Here is a tiny trained network, its code and every weight. The questions are about switching its units off for an input and a class, where a switched-off unit gives its printed mean instead of its output.

import numpy as np


def w(rows, s, z=0):
    codes = np.array(rows[::2]) - 128.0
    scale = np.full(codes.shape[1], s)
    scale[-1] = z or s
    return codes * scale


def f(y):
    return np.maximum(y, 0)


def log_softmax(a):
    a = a - a.max(-1, keepdims=True)
    return a - np.log(np.exp(a).sum(-1, keepdims=True))


def net(x, mask):
    res = np.array(x, float).reshape(1, 3) / 4 @ E
    y = f(res @ A[0][:, :-1].T + A[0][:, -1])
    res = res + np.where(mask, y, B[0][:, -1]) @ B[0][:, :-1]
    return log_softmax(res[-1] @ U[:, :-1].T + U[:, -1])


A, B = {}, {}
E = w([
[227,131,149],'x0',
[133,40,80],'x1',
[139,171,3],'x2',
],0.013)
A[0] = w([
[115,148,183,132],'neuron 1',
[204,172,148,103],'neuron 2',
[123,161,143,77],'neuron 3',
[225,99,121,95],'neuron 4',
[128,139,91,83],'neuron 5',
[120,207,163,39],'neuron 6',
[158,140,30,90],'neuron 7',
[111,92,184,87],'neuron 8',
[202,126,131,82],'neuron 9',
[138,126,99,239],'neuron 10',
[151,32,93,72],'neuron 11',
[4,142,117,82],'neuron 12',
[72,43,93,132],'neuron 13',
[166,58,95,179],'neuron 14',
[135,46,185,104],'neuron 15',
[123,196,145,254],'neuron 16',
[175,70,113,137],'neuron 17',
[130,215,101,111],'neuron 18',
],0.016,0.009)
B[0] = w([
[138,78,143,197],'neuron 1',
[91,171,71,196],'neuron 2',
[74,126,155,144],'neuron 3',
[94,180,57,208],'neuron 4',
[66,91,117,164],'neuron 5',
[9,125,203,176],'neuron 6',
[47,32,120,249],'neuron 7',
[95,69,101,200],'neuron 8',
[89,155,65,179],'neuron 9',
[253,116,124,229],'neuron 10',
[51,137,198,219],'neuron 11',
[101,194,20,237],'neuron 12',
[140,173,178,248],'neuron 13',
[172,151,191,242],'neuron 14',
[117,68,106,239],'neuron 15',
[207,159,209,246],'neuron 16',
[134,161,176,206],'neuron 17',
[69,76,179,208],'neuron 18',
],0.032,0.011)
U = w([
[91,188,249,76],'0',
[103,24,136,119],'1',
[82,235,91,144],'2',
[192,141,201,248],'3',
[172,117,126,91],'4',
[187,100,102,94],'5',
],0.011,0.012)

Each question gives the input, the list of numbers given to net, and the class t.
The units are the neurons (one row each of A and B). Each row of codes is followed by its name. A weight is (code - 128) times the scale printed after its matrix; where a second scale follows, it is the last column's (A, B and U).
mask holds one flag per neuron, in row order. A switched-off neuron (its flag False) gives its mean, the last column of its row in B, instead of its output. The means were averaged over made-up inputs and are rounded, as every weight is.
A unit's drop is (log p(t) with every unit on - log p(t) with that unit switched off) / (log p(t) with every unit on - log p(t) with every unit switched off).
The circuit of an input: a set's keep is (log p(t) with only the set's units on - log p(t) with every unit switched off) / (log p(t) with every unit on - log p(t) with every unit switched off). Starting from the 12 units with the biggest drops (on a tie, the unit counted first), units are removed one at a time, each time the one whose removal leaves the highest keep (on an exact tie, the one counted first), for as long as the keep stays at least 0.8.
circuit, biggest first: the units of the circuit, biggest drop first
most important unit: the unit with the biggest drop
top k neurons: the k neurons with the biggest drops, biggest first
drop when u is switched off: that unit's drop, to one decimal
input [6,4,-3], class 2: circuit, biggest first : neuron 4
input [7,1,7], class 1: top 3 neurons : neuron 7; neuron 12; neuron 18
input [-7,-2,7], class 1: top 4 neurons : neuron 7; neuron 18; neuron 4; neuron 2
input [2,-3,3], class 3: circuit, biggest first : neuron 11; neuron 16
input [5,4,3], class 2: top 3 neurons : neuron 4; neuron 16; neuron 9
input [3,-1,-2], class 3: top 2 neurons : neuron 12; neuron 7
input [8,8,2], class 0: top 4 neurons : neuron 14; neuron 11; neuron 12; neuron 17
input [3,3,-3], class 3: top 4 neurons : neuron 7; neuron 12; neuron 6; neuron 18
input [0,-3,-1], class 3: circuit, biggest first : neuron 11; neuron 7
input [-1,2,-4], class 1: top 2 neurons : neuron 16; neuron 15
input [4,-3,-3], class 2: top 4 neurons : neuron 2; neuron 7; neuron 14; neuron 10
input [-3,0,1], class 3: top 2 neurons : neuron 4; neuron 2
input [-3,-7,-8], class 1: top 2 neurons : neuron 8; neuron 1
input [-7,8,2], class 0: most important unit : neuron 13
input [7,-5,5], class 2: top 3 neurons : neuron 2; neuron 4; neuron 9
input [-5,2,-5], class 1: top 4 neurons : neuron 15; neuron 8; neuron 4; neuron 2
input [6,-3,-5], class 2: top 2 neurons : neuron 2; neuron 7
input [5,5,4], class 0: top 4 neurons : neuron 12; neuron 14; neuron 11; neuron 17
input [-5,3,3], class 2: drop when neuron 12 is switched off : 1.3
input [8,-6,-2], class 2: circuit, biggest first : neuron 2
input [-8,-5,2], class 2: drop when neuron 12 is switched off : 4.3
input [-7,0,-2], class 2: drop when neuron 12 is switched off : 0.4
input [-5,8,6], class 0: drop when neuron 13 is switched off : 1.9
